Each row is followed by its class.
[-26,9,-10,4,7,2,6,-2,5,-1,0,2,4,-13,-4,4,-1,17,-16,10,-3,-3,4,9,-2,-20,-10,-24,-4,1,-3,8,1,11,5,5,6,-13,4,-3,-15,11,3,-19,-14,5,-15,0,-1,-4,-1,2,-6,3,-7,25,83,-5,10,-49,5,-21,-4,-4,-3,-4,-5,-3,4,8,14] => G
[3,-5,-13,-16,-6,21,9,0,4,4,0,2,-11,-12,-22,-28,8,10,-12,-12,13,-6,9,11,3,-41,1,-6,-22,-12,0,7,0,4,1,5,12,-11,10,-1,-4,28,11,5,-4,-3,-6,-5,2,3,8,1,7,5,17,15,47,-3,14,46,1,11,3,-10,-1,6,-5,7,-9,-3,4] => G
[-9,-12,1,8,1,4,1,-8,3,-2,1,0,6,-8,0,0,1,-1,-14,10,-3,-1,-2,10,-8,16,-11,0,-10,7,2,-8,5,25,4,5,-7,-11,-13,0,-7,-13,-7,-9,4,4,-4,2,2,-4,11,3,-16,-1,-9,14,30,-4,6,-17,5,-22,-3,5,0,-10,-2,-4,7,-5,7] => S
[-17,4,-16,-22,-1,23,-3,-9,2,12,-1,-1,23,2,-6,18,8,6,-5,-4,2,-9,11,46,8,-31,8,-33,-15,-21,-2,10,18,19,-10,6,10,-1,7,4,3,3,-2,-6,1,1,3,-1,-2,-6,12,8,40,1,-18,7,17,-2,12,-11,-3,-2,-2,-20,0,25,2,-1,-23,-7,7] => G
[17,0,-7,4,-4,18,-7,5,-3,7,4,24,-16,-4,8,-8,9,-7,-15,-9,5,-4,-1,12,7,-5,3,27,13,1,4,7,1,-4,4,-1,5,-3,7,0,-3,-15,-10,9,3,0,-9,-5,-4,3,11,-4,4,16,8,-6,-37,-3,4,33,2,-28,2,5,-8,18,5,6,8,-12,5] => G
[5,0,-17,-11,-2,10,5,-14,3,12,-1,-1,0,-2,-12,8,0,-19,4,-1,-6,-19,-5,41,-5,-35,-3,-49,-4,-1,-6,3,6,12,-3,1,-8,2,18,11,1,-6,-13,-17,2,-1,-9,2,-3,-6,10,7,9,-4,-7,16,46,-10,14,-7,-1,-20,-6,-5,-5,11,6,-1,0,9,-1] => S
[17,1,8,-7,0,-3,-4,1,3,5,-2,2,-8,1,0,-5,2,-1,2,-2,1,-11,-5,3,0,-13,8,-11,1,2,-3,-8,-3,-8,0,-3,-5,5,-1,8,5,0,-4,-7,16,-5,9,0,2,0,-2,-2,11,0,-3,1,-4,-2,4,10,-1,0,-2,-4,3,0,3,-2,-10,2,-5] => S
[16,3,-2,11,9,-8,-10,12,5,3,-7,10,-4,-16,0,-5,-6,9,-16,21,-7,-5,-6,7,-23,19,-16,15,15,17,2,-1,1,9,4,-1,-6,-15,-11,-3,-14,-11,-6,-28,9,7,-7,1,12,-11,-1,-11,7,-3,-20,18,28,-14,9,-21,15,-38,-9,4,-4,-5,2,-5,0,7,13] => S
[9,-15,-5,-2,2,4,2,-7,0,8,4,3,-31,9,-18,-2,7,-3,7,-8,0,-3,4,4,-3,-36,7,-34,-11,-6,-6,-8,-5,-2,12,-2,-5,1,0,9,-4,8,-16,-2,3,-3,2,1,2,-6,-1,8,-4,-3,1,23,60,-6,0,8,-9,-14,-1,-2,8,-5,-3,-10,-1,0,-4] => S
[-46,9,-14,-6,5,9,15,-11,1,-19,2,0,23,-13,11,4,1,20,-13,6,0,-6,11,0,7,-4,-15,4,-23,-2,6,4,3,16,-2,13,14,-22,-7,-3,-12,12,21,-7,-15,-1,-14,-1,1,-2,-8,-7,9,6,1,17,57,2,14,-50,12,-13,-8,-1,-2,-10,-14,1,2,-6,17] => G
[12,7,4,-10,-5,11,-1,8,11,12,-6,0,3,-15,-9,-29,-3,15,-32,2,11,-11,1,20,-2,-20,6,-4,15,5,-1,9,-2,3,-6,-2,4,-16,-2,-2,-3,14,12,-10,10,1,-9,-3,3,-1,5,-9,17,2,4,7,5,-6,17,24,8,6,-4,-9,-12,10,2,11,-11,4,4] => S
[5,-6,-7,-8,0,0,7,-4,3,5,-5,-12,-13,-7,-19,-20,-2,-8,4,2,-1,-4,0,0,-6,-16,-10,-11,-5,2,-2,0,-3,6,4,1,-8,-14,4,2,-6,10,4,-5,2,-2,-8,2,9,1,1,2,3,-9,5,14,48,-6,6,34,4,15,-3,3,-2,-8,-8,4,-5,0,-5] => S
[5,7,9,-9,4,-6,-3,7,10,1,-8,-5,8,-21,-6,-23,-5,11,-17,20,2,-10,-1,-1,-10,0,-4,10,13,10,-1,2,-3,2,-7,-2,0,-17,-13,-1,-6,11,11,-17,13,-2,-4,-1,13,0,2,-8,18,-4,-9,8,13,-7,12,13,11,8,-5,-2,-6,-1,-1,2,-10,7,5] => S
[4,1,-17,-5,9,-8,-8,12,2,-5,5,9,-3,-5,-4,-13,-1,12,-12,16,-3,10,4,4,-10,0,10,16,-7,2,4,13,-1,-3,-1,-3,5,0,-6,-3,3,16,21,-9,8,-1,-11,2,1,1,-3,-8,24,-4,5,6,-29,-6,1,16,5,4,-1,4,-1,6,3,4,-4,0,21] => G
[-2,0,-3,-11,-1,4,-7,-2,-1,9,3,22,-24,-24,-25,-20,8,2,-3,-5,2,3,0,11,-11,-57,10,-18,-5,-10,-8,24,5,-5,3,-7,8,2,23,-5,-7,12,-3,-5,-4,0,-16,4,-10,5,23,11,8,15,0,14,74,-5,8,43,-5,2,6,-5,-6,27,16,11,7,-15,7] => S
[9,4,-2,-3,-7,19,11,7,4,2,-4,5,-5,-13,-4,-22,4,15,-9,-8,9,-9,5,4,12,-14,-5,14,-20,-2,4,-1,-5,2,-4,8,14,-12,6,-6,-6,27,27,-3,-4,-5,-6,-8,4,1,-5,-9,-6,3,22,9,20,-2,18,11,10,0,-2,1,-4,-5,-5,4,3,7,11] => G
[-5,0,-7,-13,2,-6,8,-1,-4,-17,-1,-17,13,5,5,7,-5,-6,22,6,-4,-1,5,-15,2,27,-6,18,-18,-4,5,-6,3,4,-8,8,-3,-5,-7,4,8,5,18,2,3,-3,11,2,10,-12,-1,-5,18,-17,1,-12,-46,5,-6,16,3,27,0,4,7,-12,-9,-1,-13,2,0] => R
[11,-3,-21,-3,6,16,-8,6,-1,0,6,22,-24,-6,-11,-2,5,6,0,-5,9,-3,8,2,-1,-24,-8,21,12,-4,4,22,5,-7,10,5,3,-10,3,6,-11,-6,-10,5,-7,1,-3,-4,11,-4,2,-7,37,11,-9,16,25,-4,-2,34,6,-35,-1,0,3,14,-11,-3,-7,-22,6] => G
[18,-10,-13,1,4,3,4,5,-1,-9,1,2,-19,-13,-14,-16,-4,-8,4,2,3,8,2,-7,-3,17,-17,40,-4,1,5,2,-1,7,5,5,-6,-10,-1,-2,-7,-1,15,1,-5,7,-8,-1,16,0,0,-6,6,-5,6,6,-2,-4,-1,54,11,-6,-1,13,-1,-8,-8,3,0,-6,4] => G
[30,5,-20,-13,-9,18,14,-3,9,9,-3,-9,-12,-4,-12,-30,-6,-14,-16,-10,3,-23,-7,32,8,-30,-5,-21,6,10,-2,-10,-9,3,1,1,-9,-9,18,8,1,5,10,-5,9,-5,-19,-6,1,1,1,2,-5,-3,29,4,-11,-13,23,46,5,8,-9,5,-14,-2,1,5,1,18,-8] => S
[22,-11,-9,-4,1,9,4,7,1,2,2,5,-10,-8,-10,-14,1,-3,-1,3,1,3,0,15,0,2,-1,10,-27,4,4,-7,1,8,-1,2,0,-3,1,-2,-1,11,11,-9,7,-2,-1,0,2,0,6,0,-1,-7,8,7,-7,-8,7,34,5,-4,-1,4,-1,-2,7,2,-2,4,11] => S
[4,-1,17,-12,5,-25,-12,0,-6,-3,-8,2,-4,-16,-12,16,0,-11,38,12,-13,4,-11,-14,-23,2,2,-7,-17,-6,-9,6,11,-8,-9,-6,-6,15,11,-3,8,-3,-4,-21,1,-3,13,12,-2,2,15,9,11,-8,-28,-3,34,1,-4,20,-6,19,5,-10,10,14,21,4,-6,3,5] => R
[9,0,-27,-14,5,19,-1,11,-2,4,1,2,-7,-5,-28,14,3,0,17,-9,1,11,14,21,-4,-16,-7,1,-16,-18,4,22,14,9,-1,6,8,-1,21,0,3,13,8,-2,-26,3,-5,-1,-5,-4,11,4,24,-5,-9,5,23,-3,8,30,2,-1,2,-11,0,25,-1,1,-15,-1,5] => G
[-10,8,-11,-4,9,-3,-1,5,-5,-5,8,10,3,16,8,21,0,9,15,-3,-6,5,6,0,8,-9,15,-10,-11,-7,3,4,-1,-18,1,0,8,17,3,5,4,13,6,1,-2,-3,9,1,-7,-1,-15,-2,15,0,7,-3,-24,1,-8,-38,-5,-6,-1,-2,10,4,2,2,-1,5,8] => R
[-2,7,15,-15,-8,11,6,-2,5,5,-4,-2,7,-9,1,-22,3,12,-20,-4,7,-12,-1,14,3,-28,17,-21,-24,-1,-1,-7,-4,3,-5,-1,10,4,-4,-4,1,25,18,-5,17,-5,0,-3,-5,-2,-1,2,5,4,16,6,8,-2,17,4,0,18,-3,-9,-4,1,8,5,-4,7,10] => S
[-4,-4,-24,-10,6,7,9,1,15,0,2,-9,9,-10,-25,-17,-1,17,-26,18,0,-9,11,29,-15,-13,-7,-22,-2,3,-1,9,3,28,0,5,0,-26,-13,1,-10,19,18,-24,8,3,-15,2,13,-8,2,-4,30,-13,-9,27,47,-11,16,-2,12,-3,-10,-6,-4,-3,-9,-4,-18,5,15] => S
[12,22,-20,2,-5,28,10,20,10,18,-6,-1,-3,-5,-26,10,-6,22,-16,-13,4,-1,16,27,6,-12,-14,-8,13,-4,0,19,8,5,-7,11,12,-15,17,-6,1,31,11,-18,-31,7,-8,-12,3,-7,-3,-3,3,-3,-7,12,46,-12,19,-24,11,-11,-8,-18,-13,17,-10,-3,-13,25,1] => G
[11,1,-6,4,0,12,2,-5,7,11,8,16,-32,3,-6,-29,4,17,-26,-10,9,-11,5,3,12,-49,8,-17,12,4,-1,-3,-16,-19,15,-1,4,-7,-5,10,-14,10,-10,3,14,-3,-7,-8,5,0,-9,-5,0,14,18,26,46,-6,8,8,-5,-34,-8,5,1,-9,-11,-1,9,-8,-2] => S
[2,2,-24,-5,10,-13,-4,-3,-9,-10,2,1,-13,9,-5,32,-5,-15,39,2,-9,2,-1,-16,-1,-3,-16,-7,19,-1,-3,12,7,-16,3,4,-12,7,17,10,1,-17,-22,-3,-16,1,6,3,4,-3,-6,-1,20,-3,-16,0,16,1,-14,-9,-5,-10,-2,-1,16,5,-5,-2,-6,1,-7] => R
[6,8,5,-12,11,-23,-11,11,7,-1,-6,0,-1,-14,-6,-5,-6,18,3,21,-4,-4,0,-10,-17,-8,4,-3,7,1,-4,9,0,-13,-5,-5,-2,-3,-12,5,-5,14,8,-29,15,-1,7,5,11,-1,-6,-9,44,-7,-20,11,25,-9,0,1,6,3,-5,-12,5,4,1,-2,-19,6,9] => R
[-11,-4,-29,-7,6,8,4,-20,7,-5,7,-1,-4,3,-3,-10,-2,-8,-18,3,8,-19,2,19,3,-24,-18,-16,33,3,0,13,0,4,6,4,-11,-21,3,12,-13,-21,-15,1,-4,5,-20,-2,13,-4,0,-6,29,5,0,21,30,-8,4,6,8,-25,-8,7,-7,0,-21,-2,-4,-16,-9] => S
[2,3,14,2,-3,10,-4,11,5,16,-7,15,-27,-20,-33,-20,10,15,-9,-8,11,10,15,-8,-9,-36,-1,-2,3,-13,-7,18,8,-3,1,3,14,-12,3,-12,-13,25,-4,-8,-18,6,2,-7,4,2,15,4,-3,6,-21,27,83,-1,7,18,-1,-7,1,-19,-2,17,0,-5,-9,-15,3] => G
[16,2,-6,-3,-2,18,-2,16,1,14,1,14,-13,1,-10,-6,5,14,-18,-13,9,8,12,13,5,-18,14,15,-9,-8,-1,11,4,-6,4,2,12,5,7,-3,3,18,7,6,-5,-3,2,-7,-3,2,2,0,10,7,6,-1,-4,0,5,25,3,-3,3,-8,1,19,5,1,-6,-4,6] => G

Each row is followed by its class. Each block has new classes.
[0,25,-14,-1,-23,18,-11,13,31,2,-22,-45,16,3,1,-1,-22,15,-5,-4,25,-7,6,-14,-14,-31,23,22,-38,13,-3,2,18,-6,13,-45,11,-19,15,0,8,-2,-4,26,-3,5,36,-8,1,-48,34,19,-32,9,14,9,19,10,-17,-9,-53,5,14,-7,-9,4,46,5,12,-21,16] => Q
[-10,32,-3,22,-23,1,-6,2,17,-4,-12,3,-3,-2,18,-14,-2,-2,4,-5,12,-8,23,7,-11,-15,12,0,-44,-2,15,0,3,6,-5,-8,12,-11,12,-15,5,-6,8,-1,-15,18,18,-1,9,-30,22,4,5,12,24,-10,16,13,-10,-30,-55,-7,10,-3,-18,4,40,18,-1,-16,2] => Y
[4,1,-3,11,-1,6,-11,29,6,9,-17,-45,20,5,-4,-8,1,15,-2,5,18,-17,11,-26,-17,-25,12,22,-28,19,2,-7,14,-6,-4,-24,3,-18,4,-16,11,9,-2,13,-19,7,1,-1,16,-32,17,15,-29,28,3,9,15,-10,-16,3,-59,-10,8,-11,6,4,20,24,20,-15,12] => P
[-6,29,-10,11,-1,-14,-5,11,-5,1,-11,-15,17,7,4,-18,7,1,-6,8,6,-25,-1,-23,-5,-22,9,13,-14,10,9,-1,0,0,-5,-26,6,-7,2,-5,16,23,26,4,-19,13,-15,16,7,-31,5,27,-8,5,0,-13,-5,11,-13,-17,-47,3,16,-21,-16,6,8,10,9,-3,-3] => P
[-12,61,-18,19,-19,4,-10,11,11,-4,-17,-5,22,-21,10,-17,-22,18,8,3,27,-4,-6,-14,9,-23,30,-1,-19,-1,7,4,4,-6,9,-36,8,-19,11,-3,17,18,27,-1,-10,22,21,-18,4,-48,34,23,5,-4,19,-15,-1,32,4,-24,-74,11,24,-21,-36,-10,35,-5,-8,-17,4] => Q
